Below is a small trained network, with its code and all its weights. Each question gives an input and a target symbol and asks what happens when units are switched off, that is, made to give their printed mean instead of their output.

import numpy as np


def w(rows, s, z=0):
    codes = np.array(rows[::2]) - 128.0
    scale = np.full(codes.shape[1], s)
    scale[-1] = z or s
    return codes * scale


def norm(h):
    return h / np.sqrt((h * h).mean(-1, keepdims=True) + 1e-5)


def f(y):
    return y / 2 * (1 + np.tanh(0.7978845608 * (y + 0.044715 * y**3)))


def softmax(a):
    e = np.exp(a - a.max(-1, keepdims=True))
    return e / e.sum(-1, keepdims=True)


def log_softmax(a):
    a = a - a.max(-1, keepdims=True)
    return a - np.log(np.exp(a).sum(-1, keepdims=True))


def net(x, mask):
    ids = ['ΓΛΦΩβδεζηθπψ'.index(c) for c in x.split()]
    T = len(ids)
    res = E[ids] + P[:T]
    u = 0
    for l in range(3):
        q, k, v = (norm(res) @ M[l].T for M in (Q, K, V))
        z = softmax(np.where(np.tri(T) > 0, q @ k.T / 2**0.5, -1e9)) @ v
        res = res + np.where(mask[u], z, O[l][:, -1]) @ O[l][:, :-1]
        u += 1
        y = f(norm(res) @ A[l][:, :-1].T + A[l][:, -1])
        res = res + np.where(mask[u : u + 4], y, B[l][:, -1]) @ B[l][:, :-1]
        u += 4
    return log_softmax(norm(res)[-1] @ U[:, :-1].T + U[:, -1])


Q, K, V, O, A, B = {}, {}, {}, {}, {}, {}
E = w([
[77,130,108,96,127,103,151],'Γ',
[188,157,170,133,126,135,98],'Λ',
[159,133,65,142,145,77,111],'Φ',
[84,153,128,136,95,80,154],'Ω',
[125,139,73,39,139,177,6],'β',
[160,73,195,130,154,69,192],'δ',
[91,208,184,203,78,168,111],'ε',
[127,148,100,106,138,122,199],'ζ',
[119,147,143,229,184,140,136],'η',
[159,101,154,169,115,38,123],'θ',
[91,110,173,130,191,126,100],'π',
[97,100,120,170,148,119,146],'ψ',
],0.025)
P = w([
[54,198,117,198,164,7,243],'0',
[89,197,124,175,138,2,217],'1',
[104,171,140,147,118,15,192],'2',
[121,148,138,129,106,36,167],'3',
[128,124,150,96,98,72,133],'4',
[132,109,160,68,113,102,110],'5',
[137,112,152,80,113,132,113],'6',
],0.0055)
Q[0] = w([
[45,101,150,121,54,157,251],'L0H1',
[143,171,164,105,24,91,155],'L0H1',
],0.031)
K[0] = w([
[149,120,173,143,137,101,254],'L0H1',
[197,122,177,99,73,104,170],'L0H1',
],0.037)
V[0] = w([
[2,247,200,176,176,51,146],'L0H1',
[115,119,109,125,105,109,125],'L0H1',
],0.0084)
O[0] = w([
[21,193,127,130,4,54,247,253],'L0H1',
[134,114,120,140,155,171,102,134],'L0H1',
],0.004,0.0074)
A[0] = w([
[229,174,101,163,151,88,113,84],'L0N1',
[45,92,144,151,167,119,138,114],'L0N2',
[233,104,40,55,157,119,251,85],'L0N3',
[207,196,207,84,180,143,128,3],'L0N4',
],0.016,0.0024)
B[0] = w([
[134,196,136,122,127,35,172,252],'L0N1',
[68,111,165,183,110,87,186,254],'L0N2',
[62,120,126,166,117,253,210,223],'L0N3',
[191,124,160,107,134,122,217,201],'L0N4',
],0.015,0.0057)
Q[1] = w([
[50,24,49,90,197,96,4],'L1H1',
[49,61,78,131,154,142,24],'L1H1',
],0.02)
K[1] = w([
[115,189,92,168,185,78,241],'L1H1',
[66,169,117,160,170,3,250],'L1H1',
],0.022)
V[1] = w([
[140,173,235,116,8,234,175],'L1H1',
[131,80,26,155,96,22,194],'L1H1',
],0.012)
O[1] = w([
[2,195,244,82,158,135,133,254],'L1H1',
[130,202,27,124,179,76,210,170],'L1H1',
],0.008,0.0078)
A[1] = w([
[136,107,54,5,126,150,21,126],'L1N1',
[157,121,155,128,106,55,67,83],'L1N2',
[105,174,159,171,110,169,103,191],'L1N3',
[102,20,91,73,69,148,143,2],'L1N4',
],0.031,0.0032)
B[1] = w([
[125,69,98,170,203,38,165,245],'L1N1',
[160,6,62,160,100,123,148,180],'L1N2',
[155,176,134,118,192,122,98,253],'L1N3',
[20,187,235,72,135,132,101,158],'L1N4',
],0.022,0.011)
Q[2] = w([
[155,144,110,165,5,200,80],'L2H1',
[83,143,206,96,127,182,130],'L2H1',
],0.027)
K[2] = w([
[10,253,37,168,125,32,167],'L2H1',
[113,165,189,147,5,183,78],'L2H1',
],0.022)
V[2] = w([
[117,119,158,155,128,195,207],'L2H1',
[253,113,228,85,103,95,198],'L2H1',
],0.031)
O[2] = w([
[186,82,154,133,118,151,143,253],'L2H1',
[102,127,158,157,151,71,254,224],'L2H1',
],0.025,0.0052)
A[2] = w([
[112,90,102,126,251,80,196,163],'L2N1',
[165,137,169,80,116,159,111,3],'L2N2',
[137,54,103,117,200,89,115,42],'L2N3',
[86,53,73,28,132,128,152,105],'L2N4',
],0.031,0.0058)
B[2] = w([
[136,61,108,80,149,137,41,251],'L2N1',
[5,156,65,150,156,152,215,148],'L2N2',
[81,199,123,186,249,84,166,172],'L2N3',
[136,127,189,31,33,183,95,144],'L2N4',
],0.024,0.028)
U = w([
[119,50,83,211,41,138,131,115],'Γ',
[86,102,90,141,171,248,155,109],'Λ',
[86,124,118,223,148,115,130,20],'Φ',
[91,232,194,79,157,99,93,145],'Ω',
[71,176,54,112,44,84,163,127],'β',
[197,46,214,136,171,191,125,109],'δ',
[227,171,84,101,114,141,187,251],'ε',
[57,77,78,62,157,99,70,143],'ζ',
[203,137,161,209,127,181,55,153],'η',
[109,150,170,107,122,68,252,211],'θ',
[158,128,141,39,50,148,110,220],'π',
[91,95,215,235,69,95,94,1],'ψ',
],0.012,0.0033)

Each question gives the input, a string of symbols that net reads in full, and the target symbol t.
The units are the heads (2 rows each of Q, K, V and O) and the neurons (one row each of A and B). Each row of codes is followed by its name. A weight is (code - 128) times the scale printed after its matrix; where a second scale follows, it is the last column's (O, A, B and U).
mask holds one flag per unit, layer by layer, with each layer's heads first. A switched-off unit (its flag False) gives its mean, the last column of its rows in O or B, instead of its output. The means were averaged over made-up inputs and are rounded, as every weight is.
A unit's drop is (log p(t) with every unit on - log p(t) with that unit switched off) / (log p(t) with every unit on - log p(t) with every unit switched off).
The circuit of an input: a set's keep is (log p(t) with only the set's units on - log p(t) with every unit switched off) / (log p(t) with every unit on - log p(t) with every unit switched off). Starting from the 12 units with the biggest drops (on a tie, the unit counted first), units are removed one at a time, each time the one whose removal leaves the highest keep (on an exact tie, the one counted first), for as long as the keep stays at least 0.8.
units of the circuit, in order: the units of the circuit, biggest drop first
most important unit: the unit with the biggest drop
k most important neurons: the k neurons with the biggest drops, biggest first
k most important neurons of layer l: the k neurons of layer l with the biggest drops, biggest first
input η η Φ ε Γ ε, target Ω: most important unit => L1N3
input η η η Γ, target π: units of the circuit, in order => (L1N3; L2H1; L2N4)
input Λ ψ η δ Γ, target δ: 3 most important neurons => (L0N1; L0N3; L1N1)
input ζ Λ β Φ, target β: 2 most important neurons => (L0N1; L2N1)
input ε Γ η ψ ψ ε ψ, target Ω: 3 most important neurons => (L1N1; L2N1; L1N3)
input Γ β ψ ε π, target δ: 2 most important neurons => (L0N1; L0N4)
input π β Λ Φ ε Φ Γ, target Ω: 3 most important neurons => (L1N4; L0N1; L2N1)
input η Λ ε Γ π, target Ω: 2 most important neurons => (L0N1; L1N1)
input Ω π ζ ε δ ψ, target δ: units of the circuit, in order => (L2H1; L0N3; L0N1)
input Λ ψ Λ Γ Φ π, target θ: units of the circuit, in order => (L2H1; L0N4)
input η ψ ψ, target Γ: 3 most important neurons of layer 1 => (L1N1; L1N3; L1N4)
input Λ Γ δ ψ, target δ: 2 most important neurons => (L0N1; L0N3)
input Λ ζ Γ, target Λ: 3 most important neurons => (L0N1; L0N3; L1N1)
input Φ η Γ η, target η: most important unit => L2H1
input η θ Φ Λ ζ Ω, target Λ: 4 most important neurons => (L0N1; L0N3; L2N2; L2N1)
input θ Λ Ω, target θ: 2 most important neurons => (L0N4; L1N1)
input Λ Λ β Γ ε δ, target θ: 3 most important neurons => (L1N4; L1N1; L2N1)
input β η π, target δ: 2 most important neurons of layer 1 => (L1N1; L1N4)
input Λ π θ β ψ, target ψ: 3 most important neurons of layer 0 => (L0N2; L0N1; L0N3)
input η ψ β η Φ, target β: most important neuron of layer 0 => (L0N1)
input Γ η Γ η π η, target η: 2 most important neurons of layer 2 => (L2N3; L2N1)
input η η δ ζ ζ Φ η, target Λ: 2 most important neurons of layer 2 => (L2N2; L2N1)
